Below are the code and all the weights of a small trained network. Each question names an input and a class and asks about switching units off, where a switched-off unit gives its printed mean instead of its output.

import numpy as np


def w(rows, s, z=0):
    codes = np.array(rows[::2]) - 128.0
    scale = np.full(codes.shape[1], s)
    scale[-1] = z or s
    return codes * scale


def norm(h):
    return h / np.sqrt((h * h).mean(-1, keepdims=True) + 1e-5)


def f(y):
    return np.maximum(y, 0)


def log_softmax(a):
    a = a - a.max(-1, keepdims=True)
    return a - np.log(np.exp(a).sum(-1, keepdims=True))


def net(x, mask):
    res = np.array(x, float).reshape(1, 7) / 4 @ E
    u = 0
    for l in range(2):
        y = f(norm(res) @ A[l][:, :-1].T + A[l][:, -1])
        res = res + np.where(mask[u : u + 6], y, B[l][:, -1]) @ B[l][:, :-1]
        u += 6
    return log_softmax(norm(res)[-1] @ U[:, :-1].T + U[:, -1])


A, B = {}, {}
E = w([
[179,105,113,163,153,156,144,108,133,48],'x0',
[192,189,94,167,50,123,146,210,110,163],'x1',
[63,139,58,250,2,81,63,129,178,133],'x2',
[103,202,66,245,216,178,56,36,168,104],'x3',
[16,231,158,76,124,92,110,84,55,149],'x4',
[219,107,107,106,35,73,31,93,199,142],'x5',
[84,112,119,54,53,177,134,77,121,123],'x6',
],0.0099)
A[0] = w([
[91,186,42,179,12,105,48,117,195,166,115],'L0N1',
[43,194,136,38,56,111,152,160,81,186,86],'L0N2',
[201,130,153,103,126,114,127,168,153,127,85],'L0N3',
[155,140,156,153,23,89,79,179,143,143,1],'L0N4',
[71,155,126,180,171,143,166,169,138,141,93],'L0N5',
[74,163,144,221,124,78,135,145,75,123,56],'L0N6',
],0.011,0.0092)
B[0] = w([
[178,51,111,197,31,124,3,89,170,159,249],'L0N1',
[222,168,209,130,122,138,152,212,65,122,213],'L0N2',
[101,138,130,109,76,68,138,144,118,61,155],'L0N3',
[45,111,2,145,131,200,12,48,141,108,167],'L0N4',
[109,67,74,97,188,42,165,109,97,147,168],'L0N5',
[60,82,65,116,93,86,152,184,172,61,166],'L0N6',
],0.011,0.012)
A[1] = w([
[176,135,195,115,201,188,167,136,185,110,40],'L1N1',
[140,170,110,247,208,139,161,99,229,99,3],'L1N2',
[136,220,131,72,122,131,83,35,137,38,69],'L1N3',
[99,146,105,161,73,173,124,201,170,167,113],'L1N4',
[87,174,62,164,68,112,122,86,165,200,73],'L1N5',
[216,151,86,173,179,142,161,192,151,103,70],'L1N6',
],0.011,0.0043)
B[1] = w([
[144,141,171,151,86,108,2,41,158,171,222],'L1N1',
[51,204,36,242,52,196,115,172,86,103,213],'L1N2',
[172,73,199,55,202,38,97,61,133,73,193],'L1N3',
[187,57,158,159,122,29,91,77,170,66,222],'L1N4',
[187,195,99,105,4,91,29,81,158,82,253],'L1N5',
[147,221,172,90,101,137,126,157,34,232,206],'L1N6',
],0.0088,0.0055)
U = w([
[201,183,243,96,87,103,150,208,38,163,143],'0',
[165,126,75,199,65,147,4,56,169,112,231],'1',
[163,47,100,106,30,62,185,214,187,92,82],'2',
[148,109,190,75,81,187,174,146,181,168,2],'3',
[122,99,203,44,217,103,136,23,128,115,106],'4',
[60,194,41,211,199,160,166,156,75,131,91],'5',
],0.015,0.0058)

Each question gives the input, the list of numbers given to net, and the class t.
The units are the neurons (one row each of A and B). Each row of codes is followed by its name. A weight is (code - 128) times the scale printed after its matrix; where a second scale follows, it is the last column's (A, B and U).
mask holds one flag per neuron, layer by layer. A switched-off neuron (its flag False) gives its mean, the last column of its row in B, instead of its output. The means were averaged over made-up inputs and are rounded, as every weight is.
A unit's drop is (log p(t) with every unit on - log p(t) with that unit switched off) / (log p(t) with every unit on - log p(t) with every unit switched off).
most important unit: the unit with the biggest drop
top k neurons: the k neurons with the biggest drops, biggest first
k most important neurons of layer l: the k neurons of layer l with the biggest drops, biggest first
drop when u is switched off: that unit's drop, to one decimal
input [-3,-1,-2,-3,0,6,-7], class 2: top 4 neurons : (L0N3; L0N1; L1N1; L1N5)
input [-1,-6,-3,-6,-5,-4,-2], class 4: most important unit : L0N2
input [8,-1,-7,7,0,5,7], class 4: 2 most important neurons of layer 1 : (L1N3; L1N5)
input [1,6,-5,5,7,2,-5], class 0: 2 most important neurons of layer 0 : (L0N1; L0N4)
input [5,-8,-1,5,7,4,-7], class 4: top 3 neurons : (L1N3; L0N1; L1N5)
input [-1,4,5,0,1,-6,-2], class 2: 3 most important neurons of layer 0 : (L0N6; L0N5; L0N4)
input [8,8,-6,8,8,1,2], class 4: top 3 neurons : (L1N3; L0N1; L0N2)
input [-4,-8,-4,-1,7,-5,3], class 0: top 2 neurons : (L0N2; L0N4)
input [-1,4,1,-2,2,-8,-6], class 5: 3 most important neurons of layer 0 : (L0N5; L0N1; L0N6)
input [8,-1,-4,-4,8,6,5], class 0: 2 most important neurons of layer 0 : (L0N2; L0N4)
input [7,2,-1,0,-4,-5,-4], class 5: top 2 neurons : (L0N2; L1N2)
input [-1,-5,2,0,4,-2,-3], class 5: 2 most important neurons of layer 0 : (L0N1; L0N6)
input [8,2,-8,-1,7,3,-5], class 4: top 2 neurons : (L0N2; L1N3)
input [-1,3,-1,-2,-7,-8,0], class 0: most important unit : L1N6
input [2,-6,4,1,-6,-7,4], class 5: drop when L0N1 is switched off : 0.3
input [8,-3,8,0,-1,-7,-7], class 5: drop when L0N1 is switched off : 0.2
input [-1,4,-3,1,0,-7,-8], class 5: drop when L0N2 is switched off : 0.5
input [-8,-7,-5,4,-8,7,4], class 4: drop when L1N3 is switched off : 0.1
